Each row comes from the steps of one walk. Every step used is in the known rows, and no mark comes twice. Write the walk behind each row, first mark first.
Known rows
u > n > v > q > p > e > g > m: [ 241  100 -128    4  236 -186   43 -265  494    1   69  103 -283 -289
  198 -202   36 -167   92  233 -254 -120  316 -199   19  240  227   62
  156  131   81  299  -55 -113 -405 -254  411   -3   15  -87  -34  414
   70  278   16  240  529 -194 -247 -217  -61  140  216  154  -60  188
  131   44    8   44 -233 -294    1]
y > v > z > n > s > g > m: [ -52  331  321  159   72  267 -200 -343  -21  353  162  140  153  155
  184   -1  196 -249  -48  352 -115 -331  174 -559   45   81 -168  208
  207 -158  -33   78  308   85  -84 -328  191   80 -350  226 -240  399
    0   74  252   12 -140  209   -8  340  149 -254  247  -59  123 -374
  431  180  174  199   12 -112  225]
v > b > n > s > y > q > p > e > u > g: [ 209  314  174  -12  254 -268  283 -523  283  -85  127   80  169   46
 -179 -296  285  -96   25  134 -124 -251  329 -144 -222    8  -77  220
  208  479 -106   -4  242 -169  -52 -202 -218 -569  -54  -91  169 -119
  238 -255  136 -164   41  -92 -312  424 -360 -233 -105 -258  215  305
 -126   58   17  266 -574  -31  -80]
n > v > p > e > g > m > s: [ 183  276    8  -41   98 -220  -47 -431  154  228   89   62 -202 -120
  191 -406  155 -247 -166  110 -128 -189  438 -183   51   81  103  -70
  136   87   85  140 -113  244 -303 -353  406    6 -233  265 -183  156
 -131  255 -117  -36  312   42 -216 -282    6   85  209 -120    6 -159
  198  275    4  -83 -276 -461  111]
z > n > s > b: [-190  180  205   43   73   68   65 -184    3  -49   63   45  107   28
   33  -13  186   45  358   98 -105 -330  175 -304 -143  204  224  253
  224  -48 -103 -118  179   28   25   24   64  -81 -210  -94  -35  177
  -47 -224   46 -208  -71  120  -90  423 -124  -91 -132 -104  114 -133
   64  166 -130  363  -22   52 -157]
e > m > y > q > p: [  99  227   20  164  100 -286 -125 -476  290  133  251   41 -106   66
 -148   92 -209  117  -85    7 -156 -141 -209  -75  -69  -67 -143 -108
  291  405  -74  113 -240  120  -99   14  -68  -65  449  289  238   73
  308 -244  254   53   25   65 -509   22 -231 -367  500  330  124  411
  128    5 -255  405   47   11  114]
y > v > p > m: [ -32   96 -168  106  -34   66 -253 -106   93  256  121 -201  -30  -29
    8 -282  236 -229  -72   11 -287 -154 -148 -170   25  -22 -178 -175
  220   77   30   43  125   50  -96 -245   94    1  257  406  -97  165
 -168   92  147   80  -52  148 -411 -198   63 -176  129  182   84   33
  285  108   41   99 -157 -230  247]
b > z > g > m > e > p > v > q: [-314  465  171 -151   16  -73 -456 -442  206  154  -40 -256  125  -32
  151 -135 -162 -321 -428  488 -173 -336   84 -551   53  167   83 -233
 -361  -53 -208  337  305  161 -472 -528  269 -117 -470  111  315  150
   59  123   90  278  361  183 -161 -122 -152 -453  552  297  150 -164
  459   71   42  243  197 -170  429]
p > q > v > z > b: [-220  372  214   30  -97  -84  106  352  -84  360  220  102  -53 -122
  103  122  342   41 -279  507  -38 -287  -69 -112  285  -90  -20  133
   49 -169 -211   74    1   17 -190  -19 -123  -37  156    9   48  -85
  -76 -405    0   47    9  -65  -65  -82  210 -351   48   75  117  158
  130 -139  -24 -200    3  -88  294]
m > e > p > y > q > v > b > z > n > s: [-266  527  663  202  175 -115 -289 -533  208  199  179 -140  353  204
 -140 -104   88  -90 -234  251 -314 -553  267 -360  -21  -32 -160 -108
  194  393 -263   43   94  269 -415 -466   85 -183 -266  -10  136  169
  260 -319 -143  -67   14  429  -91  410 -315 -569  234  185  219  191
    6  208   12  547   52    7  168]
u > g > m > e: [  97  173   80  -19  230  -85 -282 -300  124   40 -137   73  -54 -141
  -90  -19  -71 -239  -61  227   24 -108  169 -114  -58 -103  103 -155
    3  -10  -72  173  -36  154  -30 -312  177  -90 -284  -72  167  196
  190  125  199  100   -6  -47  100  -67    6  -49  260 -141   45  -36
  131  193  146   61 -114  -68  194]
y > v > z > n: [  -4  183   69  142   -7  206  -74 -101  104  121   67 -128   59  -36
   51   34   97 -154  -85  164 -267 -225 -104 -258   70  -43  -55  239
   79  -56  -55 -199   12  108  -53 -127  146  -39 -182  228  -54  188
 -152   77  235   57  -21  207   26  222  294  -92  191   46  103 -157
  123  136  131   54   57  -16  232]
q > p > y > v: [  50   59 -168   84  -46 -154 -286 -234  170   95  -51 -158   77  -38
   17 -141  -89  -11   50 -155 -329   29   -3 -133  136 -101 -196  -72
  127  476  -28  144  -59  140   21 -218   17   -6  320  -13   80  306
  107 -215  116  308    1  -52 -385    8  -95 -352  249  217  -15  176
 -101   65  -73  170 -107  -61  254]
g > m > s > y > v > q > p > e: [ -85  162 -174  250  117  -57 -321 -685  291  327  221 -171   46 -120
  156 -262  -68 -172  -74   43 -523 -201  191 -241   13  199 -109 -231
  -86  142  132  353  108  256 -123  -59 -256 -249  156  249  192  205
  117  -13  349  266  160 -100 -466  199   55 -315  535  -76  -21 -215
   34  321  151  154 -298 -239  322]
u > y > q > v > b > z: [ -35  397  264   65   44 -160  258  -25  -20  379    6   46  126  258
 -106   60 -299  -15 -348  248 -108 -254   -6 -127  102  -15 -291 -152
  123  319  -24  154  146   40  -79   37 -369  -43  -55  174  228  158
  314 -169   10   34   32  164 -116  196   -9 -538   92  239 -169  203
 -152  -70    7 -103  -38  102  102]
n > b > z > g > m > y > v > q: [-377  401  489 -300  -78  -73 -323 -362  -90  318  179 -168 -147   97
  306  -79 -319 -354  -10  560 -423 -224   66 -379   -8  348 -129   30
   11  174  -34  239  431   90 -244 -141  -87  -62   71  516  246  481
  215 -143  193  517   93  120 -224  122  160 -561  435  329  -22 -187
  353  161  139   10  199   26  418]
m > e > y > v > z > n: [  16  250  197  178  353   86 -224 -312  221  155  136 -238  -10  -74
   -8 -157 -135 -179 -364  297 -394 -536  -72 -240   21  -32   81   84
  -64   28  -88 -351 -240  225 -201 -308  126 -160 -337   61  210  227
  -54  -50  201   82  -14  257    1  305  -16 -112  453  247  114 -205
   30  312   42  119   25  -53  425]
n > s > b > q > v > p > m: [-264  513   66  -30   55  -92    2  -59  -26  375  248 -236   58    4
  -78 -130  315   72   52   78 -327 -365 -123 -336 -220  291   52   15
  454  -75  -65  371  301   35 -293  -66  -79  105  291  152    4  150
  -17  -93   14  -50   57  101 -360  135 -255 -375 -117  -35  186  115
  173   58 -106  349 -310 -466   68]
e > p > q > v > b > z: [-232  489  354    1   -6 -267 -138   80  -75  252  287  -17  176   87
  -67  150  268  -11 -372  352    3 -262   16 -258  343  -67 -177 -111
  -82  168 -251  225  121  -97 -313 -135 -143  100  117   -3   88 -207
   57 -296 -190   57  159  218  -24   73   40 -449   25  264   78  319
   86 -114   54   29   59  -27  192]
g > m > s > b > n > v: [-282  391   11 -126  174 -118    1 -108  -73   54    5  120   75 -341
  -85  -36  -15  114   23  333   42 -472  406 -306  -69  276  362   30
  307 -200   28  198  265  101 -312  115  183 -150 -114  -50  -86  265
  133  101 -137 -330  166  -12 -110  251   -5 -161  -34 -111  -34 -194
   87  244 -112  292 -193 -193  144]
e > y > q > p > v: [ 125  247 -333  254  281 -285   16 -248  318   71   10  -80  -86  -41
 -107  -88 -279   88 -232  -37 -120 -249 -250 -305   40  186  -41 -135
    9  202  -79  -79 -242  -37 -189 -105 -131  -89  360   30  293   77
  148  -75   54  118  281    8 -521 -138 -281 -362  319  431   41  259
   80 -121 -461   21  -81 -205  167]
q > y > v > p: [ 166  153  -85    0 -235 -104 -232 -205    5  122    3 -243  -16  271
   62 -113  -71 -217  -64 -156 -245   68   84 -140   24  -23 -239  -88
   16  400  103   33    5  186   36  -28  -10  115  282  284  -17   35
  -66   38  105  225  -78   98 -445 -124   29 -253  124  168   83  -17
   82  290  236  164 -176 -150  194]
s > n > b > z: [-543  162  201 -227  151   70   -9   38 -185  324   69 -184  -20   53
    7  186 -116  111  269  342  158  -67   93 -120  -73   21  128  137
  151  192  -57 -260  228   -2 -163  128  154  -22   41  -86  129   34
   58 -226  -49   99   73  184   15  243 -142  -65 -117   71  -37  105
   69  -36 -190    7   30   47  132]
v > z > b > n > s > g > m: [-262  278  538  -42  -61  158   -7  -51  -75  321  213  286  148   50
  136  101  268  -39 -150  623   84 -533  394 -332   23  131  -65  258
  348 -246  -34   60  401  -26 -121 -234   83 -126 -215  -28 -279  114
  142  -92   87 -260  -96  -61  107  226 -225 -245   61 -261  239 -184
  401  132  136  185 -109   23  304]
q > v > b > z > n > s: [-316  418  523  133   81   71  -25 -103  -74  265   71   36  380  166
 -111   44  208  -90   99  416 -187 -524  279 -295   13   63 -180  353
   88  117 -200  -32  301   69 -133 -121  -18   80 -108 -133  -51  116
  127 -162 -140 -132 -208  305   73  399   87 -303 -204  -70  134  -21
   69   18   74  125  106  189  -86]
g > m > y > q > p > v > z > b: [-117  410   91  157 -136 -291 -207 -141  338  392   76  230 -102  -68
   81  251  -59 -149 -325  357 -358 -449  -59 -264  141  100 -140  -79
  221   94 -215   72  -81  105  -43 -148   63 -224  443  256  150  130
  220 -369  271  152   60  -28 -556  -94 -259 -807  505  355  175  218
  529 -109 -193   68   87  -66  610]
e > g > m > y > q > p > v > z > n > b: [  60  510  201   51  -64 -333  -73 -213  455  359  252  132 -388 -235
  206   73  -86 -216  -91  383 -340 -363  -20 -460   30   93   25  164
  423  193 -105 -145 -229   28 -204 -329  345 -103  339  209  242  309
  295 -261  194  179  491   38 -541  -37  -34 -368  444  451  164  184
  649  -88 -401  -58   53 -284  490]
u > y > q > p > v > b > z > g: [ -27  380  -47  -59  -71 -269   49 -186  147  228 -121  -13  116  103
   62 -186 -339 -153 -298  254   96 -222  -64 -288   56  -27 -190  -34
   19  610 -239   -1  292   26  -63 -312  -95  -89  -56  143  266  245
  335 -309  160  310  125  -13 -551   -9 -265 -764  350  433   67  132
  229 -190 -427  -69   44   56  301]
v > q > p > y: [  59  -41  -81   11 -117  -94  -55 -338  291  -17  136 -148 -128 -142
  194  -12  -31   20   61  119 -433   40  103  -20   63   99  -58   42
   69  312  103  191 -127    6   26 -172   34  -81  403  -70   71  206
  186 -159  -12  324   61 -256 -277 -235 -203 -312  201  184   46  251
   55   57 -101  217 -107  -96   98]
v > z > g > m > y > q > p: [ 177  342  127   20  -89 -109 -177 -406  330  162  298  198 -158  -12
  232    2 -136 -197 -233  253 -105  -58  -47 -192  -30  116 -140  -70
  241  315 -217  109   20  203   16 -277  104 -149  232  446  144  124
  361 -226  304  407   19  -85 -542 -173 -113 -456  656  338  143   -4
  562  -71 -173  158   26 -136  460]
s > g > m > y > v > b > q > p > e > u: [  43  410  196 -199  148 -326 -288 -318  137  580   48   84   41  345
    5  -24  207 -274 -305  288 -553 -298  -58 -127    4  107 -157 -297
  148  351  136  347  -29 -186  -59 -306  -36   31  271  261  215  275
  245 -160  378  -34 -152 -142 -390  597 -462 -635  421  104  225  234
  239   97  191  161 -169  -72  381]
u > y > v > p > m > e: [  65  117 -134   36    6  -23 -319 -294  159  355   37 -233  -10  -90
   66 -489 -117 -300 -252   48 -364 -243  -65  -66  -82 -277 -115 -403
  184  317   13   66   87  259 -128 -402   77 -136 -134  322  114  350
   39  -65  266   98  -49  149 -445  -65 -137 -355  341  347   -6   -6
  156  318  -49  219 -187 -151  385]
p > e > g > m > s > n > b: [-330  203   91  -82  277   32  -55 -101   15  508    3   46 -284 -260
  110 -139  101  -59  266  312  102  -44  223 -115  -45  112  214  -97
  239 -163  140 -110 -122  125 -298   13  134   17 -130  -22  193   57
  129  -73   57  -16  256  -64 -182  223 -137  237  204 -353    8 -156
   83   90 -178  -62 -238 -334  140]
b > n > v > p > m: [  58  157  -76 -142   60  -19   33  -62  207   42  160 -123  -50 -301
   -3 -359  233  -77  -49  259 -130 -358  121  -82 -157    7  157   56
  368   52    9  -49  278  -69 -386 -284  502 -161  231  189 -344  159
   19  273 -164 -219  192  132 -229 -285   13    1 -100  250  104  167
  329  139 -152  262 -222 -227   97]
z > g > m > e > p: [ -55  256  235  -67   21    5 -383 -332  159   60   85  -53   37   35
   83 -182  -27 -247 -265  135  147  -66  149 -287   26   32  116 -349
  -43   16 -174  164   26  266 -142 -537  214  -16 -395  116  218    9
  117  -60  187   80  154  124 -137   25 -203 -107  539  131  191 -185
  413   66   56  222   33 -133  329]
m > y > q > v: [  68  261   39   57  118 -179  -26 -119   96  227  -48  102  -53  124
  -55  -34 -229   22 -150   49 -255  -46 -270  -40  -95   14 -128 -213
   95  177   -4  166 -109   93 -150  161 -192  -37  194  195  174   13
  351  -25    9   60  126   54 -230   22  146 -347  229  267 -137  184
 -156    2  -43  162    9  -53  -15]
v > z > n > b > q > y: [  11  378  432 -176 -205  -31   95   41    6  117  437 -348 -211   -4
   83  288  -11    6  101  216 -132 -171    3  -35 -238  175  125  341
  298    7   44 -229    8  -40 -277    2  176   43  313  171  112  161
  130 -149  139  136  146   80  -88  419  -51 -115   60   10  379    4
  260  208  -32   55  -52 -175  364]
y > v > b > n > s > g > m > e > u: [-323  375  383 -100  181   12 -256 -211 -109  357  -54  195  352  119
 -140 -255  321 -299 -282  526 -165 -547  499 -405  -30  -13 -141  -72
  136   -5   64  272  390   23 -175 -343  -46 -141 -396 -101   25  278
   83  -65   15 -400 -424   -1  -39  540 -341 -355  -61 -146  231 -157
  281  158  248  291 -134  -20  161]
n > b > z > g > m > e > y > q: [-264  456  503  -97  372 -119 -134 -406   45  238  364 -126 -166  108
   43 -225 -364 -130 -291  432   93 -458  167 -346 -137  335  120 -264
  126  155 -167  -99  144  227 -416 -402  -15 -268 -132  380  520  361
  190 -293  102  212  164  197 -271  158 -297 -199  541  339   86 -122
  360   87 -256  -77   60 -101  518]
g > m > s > b > z: [-443  407  165  -16   76 -104 -245 -213 -190  219  128  119  201   -5
  -51  204  -26   84   11  303   16 -422  324 -320   45  236   54 -122
  133  -67  -90  225  275  169 -122   95  -20  -81 -156   52  188  151
   17 -148   -8  -61  -18   49 -192  299 -123 -270   84 -167  -72 -246
  102  198   -6  161  -68  -49  365]
p > q > v > b > z: [-243  393  254  -38   64 -221  -39  225 -118  308  156   91  144  -28
  -45   51  256  -27 -257  473  -42 -316   22  -84  226  -61 -139   -3
  -72  101 -198  163  238  -78 -287  -11 -148   52  217  -24   70  -29
   80 -273 -189   69  -93   48  -18   18  158 -369  -80  174    3  227
   27 -142   -4  -83  105   49  141]
n > s > g > m > e > y: [ -29  230  372   54  444  -68 -264 -467   -3  286  170  164   25  138
   71 -225 -126 -119 -260  314   19 -430  309 -292  -71  144   36 -190
   -3  -11   13  129   62  114 -206 -375   25    8 -312 -150   79  272
  254 -121  -13  -12 -114   58  -60  216 -454 -184  314   72   30 -281
  205  228  -32  225  -71 -127  185]
z > v > b > q > p > e > g > m > y: [ 173  409  301 -130   81 -563 -153 -286  327  278   32   42 -222    5
   64 -212  -53 -324 -301  171 -766 -523  -49  -28 -130  314   69  -40
  181  223  -83  200  -84  -14 -247 -395  123   27  345  136  133  249
  343  -30  287  155  146 -255 -174  -78 -351 -426  606  254  141  146
  403  193  -20   64 -106  -95  429]
p > e > y > q > v > z > b > n: [  20  416  225  148  386   70  312   -3  320  352   93  -30  -49  -30
 -104 -115   51  116 -471  445 -374 -620 -170 -124   10  176  110  -32
  143 -208   -6 -211 -188   35 -416  -10 -259 -398   19  177  286  -99
  133  -58  155 -226  391   68 -112  277  -71  -95  359  -82  132  202
 -232   75   40   26 -259  -84  276]
z > b > q > v > p: [-247  315  152  -38 -145 -111   68   72  -42  362  112 -291  -20  313
  -48   56   81   50 -167  170 -190 -253 -125 -152   14  208  -65   36
  331   47   36  102  -98  120  -65 -167  -93  132  257  224  -12  -76
 -101   36  128 -166   45  -12   14  -57 -130 -359   79    4  215  272
   91   91   75   40 -158 -160  187]
v > b > n > s > y > q > p > m > g: [-146  348  315   38  195 -196   -8 -410  293   88  468   87  167 -314
 -211 -353   73 -102  -79  126   27 -539  112   13 -225   66 -264  -94
  336  395  -68  123  445 -171 -230 -234  -17 -384  377   47  -66   29
  493 -392   -5  -35   28 -268 -378  172 -353 -399  142  237  309  217
  322   63 -236  286 -277 -162   64]
v > b > z > n > s > y > q > p > m: [-222  277  445  323  147 -175  -70 -487  282  153  602  -30  233   80
  -68 -134  210  -45  134  263 -133 -687  217 -226 -184  136 -291  131
  404  435 -279 -171  508  -66 -163 -308   93 -370  340  114  -61  219
  272 -436   42  -21 -175  218 -544  280 -316 -416  146  366  207   97
  410   49 -277  278 -105  107  254]

Write each row's walk
[-292  511  349 -181  -82 -269   32 -413 -249  -54   80 -193  129  249
  130    2 -201  -62   81  291 -581 -516  323 -400 -222  438  107  333
 -183  165 -146  287  593   56 -252  208  -99 -112  -45  -87  144  321
   58 -196  -94  350  -49  -19 -278  -15 -124 -593  -61  182   14 -255
  175  405   95  258  -98   -5  106]  n > s > b > z > v > q > y
[-187  445  340 -236   92 -252 -147 -330   46  154   67  182  -51  236
  116    1 -249  -84 -104  334  -66 -326  -55 -314 -102  346   46 -250
  192  197 -189  161  358   80 -151  -61   55 -246  -77  434  282  261
  274 -240  188  166   62   52 -421  163 -192 -472  520  348 -109 -107
  237   82  -74  327   97   72  395]  s > b > z > g > m > y > q
[ 170  362   50   -4  354 -203   71 -662  414  228  279  -33  -40  -39
 -183 -240 -186  -19 -264 -205    5 -170 -201   29  -72 -162   10 -307
  -14  466    8  173 -146   74 -216 -194   60 -275  142  294  383  -20
  222 -357  427   73  409 -102 -431  277 -190 -111  659  156  160  345
   -9   56  -60  209 -208 -203   57]  s > y > q > p > e > m > g
[-278  301  438   79  176 -145 -590 -507   43  449  263  102  309  204
   52 -175  204 -236  112  551 -372 -715  107 -302 -110 -105 -355  120
  268  662 -162  -57  446 -118 -108 -388  235   33  176   11 -186  473
  466 -349   80  140 -257  152 -500  398 -212 -742  231  390  241   14
  390  270 -157  334   70  199  286]  q > p > m > y > v > b > z > n > s > g
[-273  363  287  172   11  -59  136 -146  163  347  342  -93  101   69
  -62 -398  231   43  -43  266 -159 -603   83 -294 -186  186 -181    4
  574   38  -79   12  445   86 -331 -203 -148 -410  319  232 -116  -73
  156 -173   28 -336   73  132 -476   16 -146 -324   49  150  118  152
  175   98  -64  415 -425 -173  200]  z > b > n > s > y > q > v > p > m
[-297  434  723  -22  218  -89 -351 -502 -167  459  101  101  249  404
  -64   15   24 -177  -98  550 -215 -671   52 -388   15  -92 -277  311
  164  373  -88  -39  314   -7 -218 -222   76  150 -222  142 -107  367
  293 -255  156  -69 -324  409  -96  662 -133 -637  314  156  173  -73
  118  279  179  532  226  284  152]  e > m > y > v > b > z > n > s > g
[ 328  147 -126  135  -14 -200  -15 -519  470  308   20 -118 -220  -48
  270 -296 -264 -276 -107   98 -643  -63   92 -286  147   94 -247 -259
   32  220  202  420  -87   68  -56 -238 -143  -75  -54  274  270  475
  176  141  416  299  389 -176 -372 -134  -27 -180  615  207 -166   94
   12  201   47 -130 -235 -156  152]  u > y > v > q > p > e > g > m
[ 194  505  314   72   28 -278   55 -104  238  397  136  256 -267   -2
   85   81 -151 -130 -421  300 -301 -153 -103 -251  135   77 -258  -89
  213  -52   -2  308 -177  105 -208  -53  -10    0   57  240  176   69
  317   18   25  199  255   19 -213 -183  147 -223  456  266 -169   34
  140  -87  117  -84  -54 -296  304]  e > g > m > y > q > v > z
[-240  468  508  181   51 -244  -46 -424  145   65  216 -127  275  278
  -70  -11    9 -116 -220  112  -34 -557  111 -531   17  180 -182  159
   50  200 -303 -159  414  -66 -335 -301   19 -273 -209   83  -47  -60
   63 -251  -58 -119  176  523 -178  453 -280 -593  143  332  115   -5
  177   31  -33  404   47   14  198]  e > p > v > b > z > n > s > y > q
[ -24  383  416  -14  -42 -169 -280 -172  -17  300  -70  155 -144   49
   67  267  -78 -342 -173  482 -306 -295  -12 -234  238   12 -220  165
  143   17 -138  102   -1   64   98 -156  -32  -90  -58  244   20  225
  172 -159  369  311 -112   62    5   77  131 -638  428    1   40  -57
  141  206  396  -47  -73   67  556]  u > g > m > y > v > z > b
[ 133  348   47 -136  141 -170  -27 -262  257    4   40  142 -105  -21
   23 -244  127 -214 -161  154  -82 -171  416 -201  -38  112  206 -239
  506  220  -55  170  -70  144 -464 -567  564 -301  -78  248   56  390
 -189  -43 -131 -128  -89  115 -434  -17 -424 -256   75  348  -49  271
  280   37   38  628 -283 -326  354]  g > m > e > u > n > v > p > y > q
[ -68  212  -59   95  203 -314  -62 -368  307  153  411  -68   49  -27
 -115 -299  127   10 -159   72 -123 -303   61  -62 -194 -134  -30 -345
  181  390 -122   82   49   28 -118 -324  107 -521  191  -20  425   71
  102 -442  103  -74  -34  -50 -776  113 -416 -183  203  459  107  197
  258  -77 -294  106 -325 -190  356]  s > y > q > p > m > e > u
[-117  448   95 -136   94  207 -277   34    3  152  -70  128  148  -96
   19 -178  166 -372 -219  398   65 -145  157 -363   62   -8   67   18
   79  -98 -233  143  180  185 -294 -456  201 -115 -588   86  328  249
 -208 -108  252  168 -201   50 -282  368  -63 -139  231    5  108 -309
  297 -115  288  242 -115 -176  565]  y > v > z > g > m > e > u > n
[-441  435  428 -193  154  -63 -335 -388  -85  133   51   55  275   69
   72 -213  -25 -158   -4  357   23 -465  438 -424 -174  167  174  -52
   -4  124 -329  247  603  324 -198 -288  157 -201 -550  -26  233  343
   60 -335   64  131 -131  110 -209  298 -337 -289  205  -35   91 -391
  278  172  -43  277   85  -10  278]  n > s > b > z > g > m > e
[   8  353  -85   29  129 -248 -344 -471  292  246  -55  305  178  -33
   33 -194 -148  -48  -48  262 -127 -381   37 -450 -254   99 -140 -156
  301  229  -56  265  346  -31 -344 -172  108 -145  199   48  -63  244
  582   83   98  -97  196 -100 -503   50 -283 -607  334  270   85  151
  358  107 -382  632  -21  -96  153]  b > n > s > g > m > y > q > p > v
[ 389  163  125  -15   50 -288 -101 -478  479  229  101  159 -383  147
  222 -319   12 -324 -245   10 -447 -102  -18  -70  -74  129  -92 -399
  259  182  115   62 -220  114 -183 -291  180 -212   90  619   47   26
  101  156  195    1  291  -11 -367 -296 -187  -15  578  182  -65  166
  210  218   68  228 -148 -236  198]  v > p > e > g > m > y > q
[ 209  319   76 -270   52  -73 -271 -420   89  548  -80  187  -33  427
  226 -275  249 -413 -269  228 -512 -105   44 -253   60  -39  -66 -362
   51  261  174  195  -62    1   -3 -388  165  -72  -78  484  122  147
  -53   -7  303  -99  -22   88 -484  283 -151 -339  348  103  -23   40
  256  204  367  306 -242 -127  298]  s > g > m > y > v > p > e > u
[ -57  403  419   32  164   17   72  -94   85  446  -49  329  117   50
  -52 -152  169  -41 -215  408  -99 -353  227 -325    7  183 -173 -122
  474  -46  145  337  288  -26 -316 -244 -142  -24  154   14 -116  286
  534  -31 -111 -217  -67  -63 -136  256 -179 -446  140 -101   55   88
  121  -19   99  475 -212 -157   72]  p > y > q > v > b > n > s > g > m
[ 353  593   84  -92  305 -200   62 -343  221  307 -217  285  -73  131
 -108  -52   76 -231  -57  270 -377  -37 -121 -181  -43   14  -56 -300
   46  -21  -39  368 -181  -53 -204  -90  -99 -243  -53  300  489   83
  277   31  261  -27  171   49 -347  239  155 -271  275  -81 -108  286
 -123  -26  230  151 -303 -122   38]  p > e > u > g > m > y > q > v
[  55  453  151  -54  -77 -275 -644 -326  103   82  171 -171   16    8
  131 -306  -20 -341 -250  139   82  -42   48 -344   94  -27 -112 -522
 -170  142 -220  326  204  252 -456 -389   95   -8  -64  300  269  148
  139 -189  220  354   56   77 -532  -41  -25 -379  712  432  215 -152
  370  255   35  357   26 -210  532]  z > g > m > e > p > q > y > v
[-385  182  -90 -137   81 -128 -187 -120   53  369   42 -515 -134  -65
  -34   33 -207  158  311  -16 -185   93 -194 -150  -98  130    7   29
  481  407   62  -22    7   51 -221  -61   63   87  550   22  157  332
  180 -257  204  317   64  -40 -246  303 -368 -438  244  196  101  359
  -40   46 -330  280 -167 -248  323]  s > n > b > q > p > y > v
[-153  284  231   66  233   44  176  -40  -54  314  -19  211  186  157
 -134 -171  146   48 -241  334   78 -315   94 -272 -128   77 -127   48
  276  115  124  146  290  -79 -203   12 -294   29  -74  -68 -155   48
  395   79 -128 -267   13  -66   11  235  -42 -311 -115 -150  144   75
    8   13  -13  197 -160 -104 -227]  y > q > v > b > n > s > g
[-214  529  -61  -48  -32   52 -386 -128 -144  380  114  -15  -61 -229
  214  -83   60 -187   34  523  324   15  -13 -282   98   70 -172  -57
   17 -142 -153   83  328  247 -438   49   68   75   20  296   63   53
  174 -160  165  472 -311  -92 -572  -12  156 -405  556   69  112 -446
  351  142 -120  359 -119 -339  577]  p > q > y > v > z > g > m > s > n
[  80  464  219  -79  311   41  172 -185  244  439  286 -443 -269  112
   34 -221   56  -18  -33  170 -481 -384 -207 -208 -187  336  345   51
  324   32  125 -298 -352   54 -398 -314   -4   59  312  357  307   79
   -8   20  227 -154  503  257 -115  439  -88    5  233    8  242  274
   39  219  -94  158 -267 -300  153]  z > n > b > q > v > p > e > y
